Below is a small trained network, with its code and all its weights. Each question gives an input and a class and asks what happens when units are switched off, that is, made to give their printed mean instead of their output.

import numpy as np


def w(rows, s, z=0):
    codes = np.array(rows[::2]) - 128.0
    scale = np.full(codes.shape[1], s)
    scale[-1] = z or s
    return codes * scale


def norm(h):
    return h / np.sqrt((h * h).mean(-1, keepdims=True) + 1e-5)


def f(y):
    return np.maximum(y, 0)


def log_softmax(a):
    a = a - a.max(-1, keepdims=True)
    return a - np.log(np.exp(a).sum(-1, keepdims=True))


def net(x, mask):
    res = np.array(x, float).reshape(1, 7) / 4 @ E
    u = 0
    for l in range(4):
        y = f(norm(res) @ A[l][:, :-1].T + A[l][:, -1])
        res = res + np.where(mask[u : u + 3], y, B[l][:, -1]) @ B[l][:, :-1]
        u += 3
    return log_softmax(norm(res)[-1] @ U[:, :-1].T + U[:, -1])


A, B = {}, {}
E = w([
[57,148,44,117,255,166,89,38,117,84,14],'x0',
[197,138,162,87,127,232,20,139,59,104,150],'x1',
[62,161,242,53,149,185,222,181,96,158,87],'x2',
[135,93,130,116,148,69,94,169,82,177,57],'x3',
[145,121,125,144,121,143,127,144,140,122,101],'x4',
[171,180,94,56,42,93,114,4,155,229,88],'x5',
[139,191,174,113,180,84,71,179,231,121,143],'x6',
],0.0096)
A[0] = w([
[88,181,107,111,95,253,206,66,219,63,231,3],'L0N0',
[86,54,78,78,121,87,103,164,32,187,111,228],'L0N1',
[128,105,176,125,171,63,72,182,109,211,41,161],'L0N2',
],0.0072,0.0057)
B[0] = w([
[250,135,160,154,150,142,193,88,124,93,73,187],'L0N0',
[181,108,132,148,123,135,182,98,130,72,167,254],'L0N1',
[187,124,147,114,182,161,179,77,177,114,164,233],'L0N2',
],0.012,0.0061)
A[1] = w([
[50,147,254,14,139,173,201,157,66,168,57,1],'L1N0',
[149,145,164,46,117,198,21,138,36,136,140,64],'L1N1',
[158,171,101,45,47,111,106,41,128,249,62,47],'L1N2',
],0.0093,0.0065)
B[1] = w([
[169,179,92,255,105,68,55,105,87,156,117,255],'L1N0',
[97,24,130,131,112,187,135,99,208,177,104,190],'L1N1',
[64,95,183,174,198,132,139,211,87,21,172,230],'L1N2',
],0.015,0.0051)
A[2] = w([
[122,212,155,127,141,141,94,133,213,110,134,33],'L2N0',
[62,163,67,86,216,148,90,66,88,107,7,31],'L2N1',
[127,102,160,71,182,107,116,156,72,120,51,4],'L2N2',
],0.011,0.0034)
B[2] = w([
[143,133,107,57,202,91,123,134,111,135,88,200],'L2N0',
[135,160,136,128,83,134,161,178,142,196,251,253],'L2N1',
[151,73,99,124,126,97,174,131,73,124,163,149],'L2N2',
],0.014,0.006)
A[3] = w([
[93,105,55,142,15,169,192,101,18,107,100,31],'L3N0',
[126,121,50,168,99,71,6,91,126,83,163,3],'L3N1',
[18,137,104,146,106,13,224,121,172,153,82,53],'L3N2',
],0.011,0.0044)
B[3] = w([
[97,209,195,14,208,56,79,153,216,157,88,253],'L3N0',
[93,190,220,217,122,89,117,90,88,191,93,212],'L3N1',
[82,56,88,114,91,246,90,85,111,156,76,253],'L3N2',
],0.013,0.0049)
U = w([
[119,215,116,244,131,49,82,78,96,193,67,128],'0',
[123,135,138,137,173,116,149,91,149,131,120,254],'1',
[43,111,136,166,201,138,146,189,79,37,132,105],'2',
[128,162,90,88,45,104,174,177,146,208,222,127],'3',
[222,139,112,126,172,117,209,45,124,102,88,102],'4',
[90,63,109,102,132,205,76,75,172,160,51,87],'5',
[107,183,130,22,210,41,73,159,177,160,63,63],'6',
],0.011,0.009)

Each question gives the input, the list of numbers given to net, and the class t.
The units are the neurons (one row each of A and B). Each row of codes is followed by its name. A weight is (code - 128) times the scale printed after its matrix; where a second scale follows, it is the last column's (A, B and U).
mask holds one flag per neuron, layer by layer. A switched-off neuron (its flag False) gives its mean, the last column of its row in B, instead of its output. The means were averaged over made-up inputs and are rounded, as every weight is.
A unit's drop is (log p(t) with every unit on - log p(t) with that unit switched off) / (log p(t) with every unit on - log p(t) with every unit switched off).
The circuit of an input: a set's keep is (log p(t) with only the set's units on - log p(t) with every unit switched off) / (log p(t) with every unit on - log p(t) with every unit switched off). Starting from all 12 units, units are removed one at a time, each time the one whose removal leaves the highest keep (on an exact tie, the one counted first), for as long as the keep stays at least 0.8.
circuit, biggest first: the units of the circuit, biggest drop first
most important unit: the unit with the biggest drop
top k neurons: the k neurons with the biggest drops, biggest first
k most important neurons of layer l: the k neurons of layer l with the biggest drops, biggest first
input [8,1,1,-6,1,-4,-7], class 3: circuit, biggest first	[L2N1 L1N2]
input [6,7,-4,-5,0,-5,-1], class 5: top 2 neurons	[L1N1 L1N0]
input [2,-2,6,-6,3,-2,-1], class 0: top 3 neurons	[L1N0 L0N1 L0N2]
input [1,6,-7,-7,4,-3,-4], class 0: top 3 neurons	[L3N1 L0N2 L1N2]
input [-6,4,1,-8,7,4,6], class 4: top neuron	[L0N0]
input [-6,-2,2,0,-5,-4,-8], class 6: top 2 neurons	[L3N0 L2N1]
input [-5,-7,2,0,4,-4,-3], class 5: circuit, biggest first	[L3N2 L2N1 L1N2]
input [6,-8,0,1,-7,7,-2], class 5: top 2 neurons	[L3N2 L0N1]
input [-4,-5,1,2,4,-5,7], class 6: top 2 neurons	[L2N0 L1N2]
input [0,8,-3,7,4,-2,3], class 5: top 2 neurons	[L1N1 L0N0]
input [-7,-7,-3,-8,7,-1,3], class 4: top 2 neurons	[L0N0 L2N1]
input [-4,4,-1,-5,4,-2,8], class 6: circuit, biggest first	[L2N0 L0N1]
input [-1,3,-7,0,-3,8,-7], class 2: top 2 neurons	[L1N2 L1N0]
input [4,7,-4,-4,0,1,-5], class 5: circuit, biggest first	[L1N1]
input [5,-2,6,8,0,0,-5], class 4: top 3 neurons	[L0N1 L0N2 L3N1]
input [7,-3,8,-5,-1,-7,-4], class 0: circuit, biggest first	[L1N0 L1N2]
input [6,0,4,4,6,-6,-8], class 6: circuit, biggest first	[L3N0 L1N2]
input [-3,-3,-2,0,3,-3,5], class 6: circuit, biggest first	[L2N0 L1N2 L0N1]
input [-7,3,-7,8,7,-3,-1], class 4: circuit, biggest first	[L0N1 L2N1]
input [6,5,-2,1,1,1,2], class 3: most important unit	L2N1
input [-5,5,1,-4,4,5,-5], class 2: circuit, biggest first	[L1N2 L0N2]
input [-3,-4,-4,-8,-4,-1,8], class 4: 2 most important neurons of layer 1	[L1N0 L1N2]
